Below is a small trained network, with its code and all its weights. Each question gives an input and a class and asks what happens when units are switched off, that is, made to give their printed mean instead of their output.

import numpy as np


def w(rows, s, z=0):
    codes = np.array(rows[::2]) - 128.0
    scale = np.full(codes.shape[1], s)
    scale[-1] = z or s
    return codes * scale


def norm(h):
    return h / np.sqrt((h * h).mean(-1, keepdims=True) + 1e-5)


def f(y):
    return np.maximum(y, 0)


def log_softmax(a):
    a = a - a.max(-1, keepdims=True)
    return a - np.log(np.exp(a).sum(-1, keepdims=True))


def net(x, mask):
    res = np.array(x, float).reshape(1, 8) / 4 @ E
    u = 0
    for l in range(3):
        y = f(norm(res) @ A[l][:, :-1].T + A[l][:, -1])
        res = res + np.where(mask[u : u + 13], y, B[l][:, -1]) @ B[l][:, :-1]
        u += 13
    return log_softmax(norm(res)[-1] @ U[:, :-1].T + U[:, -1])


A, B = {}, {}
E = w([
[118,146,235,5,229],'x0',
[131,128,128,128,128],'x1',
[225,40,211,178,203],'x2',
[132,129,125,125,127],'x3',
[126,128,127,128,126],'x4',
[126,128,130,130,129],'x5',
[164,195,255,116,45],'x6',
[124,127,132,131,130],'x7',
],0.0026)
A[0] = w([
[63,193,167,29,198,105],'L0N0',
[85,89,93,99,161,2],'L0N1',
[214,12,176,181,178,126],'L0N2',
[127,115,79,195,46,125],'L0N3',
[104,77,73,110,171,144],'L0N4',
[81,61,70,133,204,135],'L0N5',
[97,141,75,86,141,88],'L0N6',
[102,131,174,2,204,135],'L0N7',
[50,193,170,121,52,119],'L0N8',
[163,202,228,152,49,131],'L0N9',
[66,209,81,79,95,157],'L0N10',
[219,37,172,167,142,98],'L0N11',
[177,72,144,181,98,85],'L0N12',
],0.006,0.0096)
B[0] = w([
[75,88,28,125,136,199],'L0N0',
[217,21,233,101,43,128],'L0N1',
[247,91,153,168,149,255],'L0N2',
[162,200,254,125,128,211],'L0N3',
[118,142,90,175,211,203],'L0N4',
[212,180,98,74,89,214],'L0N5',
[99,138,130,103,210,145],'L0N6',
[58,152,171,65,220,234],'L0N7',
[236,128,58,127,167,196],'L0N8',
[128,89,138,26,5,228],'L0N9',
[132,196,51,96,207,243],'L0N10',
[12,159,75,95,106,204],'L0N11',
[82,124,45,209,84,156],'L0N12',
],0.0056,0.0049)
A[1] = w([
[16,205,147,145,181,73],'L1N0',
[78,70,79,148,210,132],'L1N1',
[104,178,134,47,141,182],'L1N2',
[114,150,124,233,206,150],'L1N3',
[139,3,54,130,78,71],'L1N4',
[59,68,119,131,216,115],'L1N5',
[108,144,87,120,209,166],'L1N6',
[72,24,143,190,16,2],'L1N7',
[63,40,226,153,83,139],'L1N8',
[135,219,72,83,195,217],'L1N9',
[193,90,139,42,86,142],'L1N10',
[88,49,235,89,127,8],'L1N11',
[184,144,194,40,106,112],'L1N12',
],0.0066,0.004)
B[1] = w([
[170,79,54,163,118,150],'L1N0',
[143,183,157,131,117,166],'L1N1',
[145,99,91,147,130,199],'L1N2',
[48,108,116,157,159,171],'L1N3',
[144,186,175,142,20,140],'L1N4',
[175,213,163,124,156,158],'L1N5',
[111,120,175,149,85,198],'L1N6',
[126,113,254,57,21,139],'L1N7',
[229,32,91,49,134,147],'L1N8',
[90,116,185,143,78,254],'L1N9',
[74,160,144,162,166,177],'L1N10',
[198,97,6,93,144,140],'L1N11',
[97,153,73,159,137,173],'L1N12',
],0.0086,0.0087)
A[2] = w([
[162,144,116,121,31,97],'L2N0',
[230,54,219,56,65,102],'L2N1',
[55,155,61,109,60,169],'L2N2',
[155,166,178,179,90,92],'L2N3',
[132,166,2,148,114,222],'L2N4',
[163,145,88,242,103,96],'L2N5',
[57,206,85,124,107,158],'L2N6',
[223,226,126,116,94,31],'L2N7',
[74,163,167,172,157,160],'L2N8',
[188,40,240,64,15,32],'L2N9',
[74,206,151,26,151,223],'L2N10',
[248,70,27,37,220,1],'L2N11',
[105,92,126,102,222,108],'L2N12',
],0.0072,0.0051)
B[2] = w([
[146,148,82,139,204,174],'L2N0',
[125,135,173,19,112,174],'L2N1',
[119,163,198,132,140,235],'L2N2',
[113,112,88,127,164,176],'L2N3',
[173,93,187,151,168,236],'L2N4',
[114,60,135,102,46,190],'L2N5',
[100,142,76,93,108,239],'L2N6',
[222,201,20,178,79,143],'L2N7',
[167,162,144,111,168,218],'L2N8',
[165,180,244,41,92,171],'L2N9',
[138,43,82,151,88,255],'L2N10',
[204,23,26,43,255,157],'L2N11',
[145,226,172,167,120,158],'L2N12',
],0.0085,0.0069)
U = w([
[9,228,208,239,23,136],'0',
[221,233,25,203,18,197],'1',
[15,226,23,148,249,111],'2',
[26,58,22,27,31,100],'3',
[220,20,185,234,39,209],'4',
[229,154,241,20,13,119],'5',
[212,200,237,215,243,124],'6',
[231,15,47,19,232,1],'7',
],0.013,0.0043)

Each question gives the input, the list of numbers given to net, and the class t.
The units are the neurons (one row each of A and B). Each row of codes is followed by its name. A weight is (code - 128) times the scale printed after its matrix; where a second scale follows, it is the last column's (A, B and U).
mask holds one flag per neuron, layer by layer. A switched-off neuron (its flag False) gives its mean, the last column of its row in B, instead of its output. The means were averaged over made-up inputs and are rounded, as every weight is.
A unit's drop is (log p(t) with every unit on - log p(t) with that unit switched off) / (log p(t) with every unit on - log p(t) with every unit switched off).
The circuit of an input: a set's keep is (log p(t) with only the set's units on - log p(t) with every unit switched off) / (log p(t) with every unit on - log p(t) with every unit switched off). Starting from the 12 units with the biggest drops (on a tie, the unit counted first), units are removed one at a time, each time the one whose removal leaves the highest keep (on an exact tie, the one counted first), for as long as the keep stays at least 0.8.
units of the circuit, in order: the units of the circuit, biggest drop first
unit that matters most: the unit with the biggest drop
top k neurons: the k neurons with the biggest drops, biggest first
drop of u: that unit's drop, to one decimal
input [0,-6,7,6,-4,-5,-7,8], class 4: top 2 neurons => (L0N7, L0N2)
input [-4,5,1,7,3,-3,-6,5], class 4: units of the circuit, in order => (L0N10)
input [-3,-4,-3,-6,7,-3,-1,7], class 0: units of the circuit, in order => (L1N9, L0N9)
input [-5,-8,0,-5,5,-2,7,-3], class 1: top 4 neurons => (L0N8, L1N9, L1N12, L1N10)
input [-1,-1,-8,4,-2,6,-6,4], class 0: top 2 neurons => (L1N9, L2N2)
input [0,2,3,4,-7,5,-7,-2], class 4: top 3 neurons => (L0N7, L0N5, L0N9)
input [8,-1,0,-5,-8,-5,-8,-1], class 2: top 4 neurons => (L2N4, L0N0, L0N9, L0N2)
input [-2,3,1,0,4,5,-3,-7], class 4: top 2 neurons => (L2N5, L0N7)
input [1,-5,5,-2,0,4,-2,3], class 6: top 2 neurons => (L0N2, L2N10)
input [0,-1,7,5,1,4,-5,8], class 4: top 4 neurons => (L0N2, L0N7, L0N9, L2N5)
input [1,-8,-6,-6,4,-7,-6,5], class 2: top 3 neurons => (L0N10, L2N6, L0N9)
input [1,4,-3,-1,8,3,-3,8], class 2: top 2 neurons => (L0N9, L2N6)
input [-5,-8,-7,3,-5,2,-1,0], class 0: top 3 neurons => (L0N9, L1N9, L0N5)
input [-8,8,-1,3,7,-6,-6,8], class 0: unit that matters most => L0N2
input [1,6,-6,-1,-1,2,7,-1], class 3: top 4 neurons => (L0N2, L0N9, L0N5, L1N5)
input [3,5,0,2,8,5,7,-5], class 3: top 2 neurons => (L0N9, L1N10)
input [6,1,8,-2,8,-6,0,2], class 6: top 2 neurons => (L0N9, L0N2)
input [-3,6,-5,-4,-8,0,1,-7], class 1: drop of L1N3 => 0.2
input [-4,-3,-7,3,0,2,-2,1], class 0: drop of L1N9 => 0.3
input [1,4,6,-4,-8,7,-5,5], class 6: units of the circuit, in order => (L2N10)
input [-2,-5,-1,-7,8,4,-1,-8], class 0: drop of L0N0 => 0.0
input [-1,8,-2,5,0,6,3,8], class 1: drop of L0N8 => 0.6
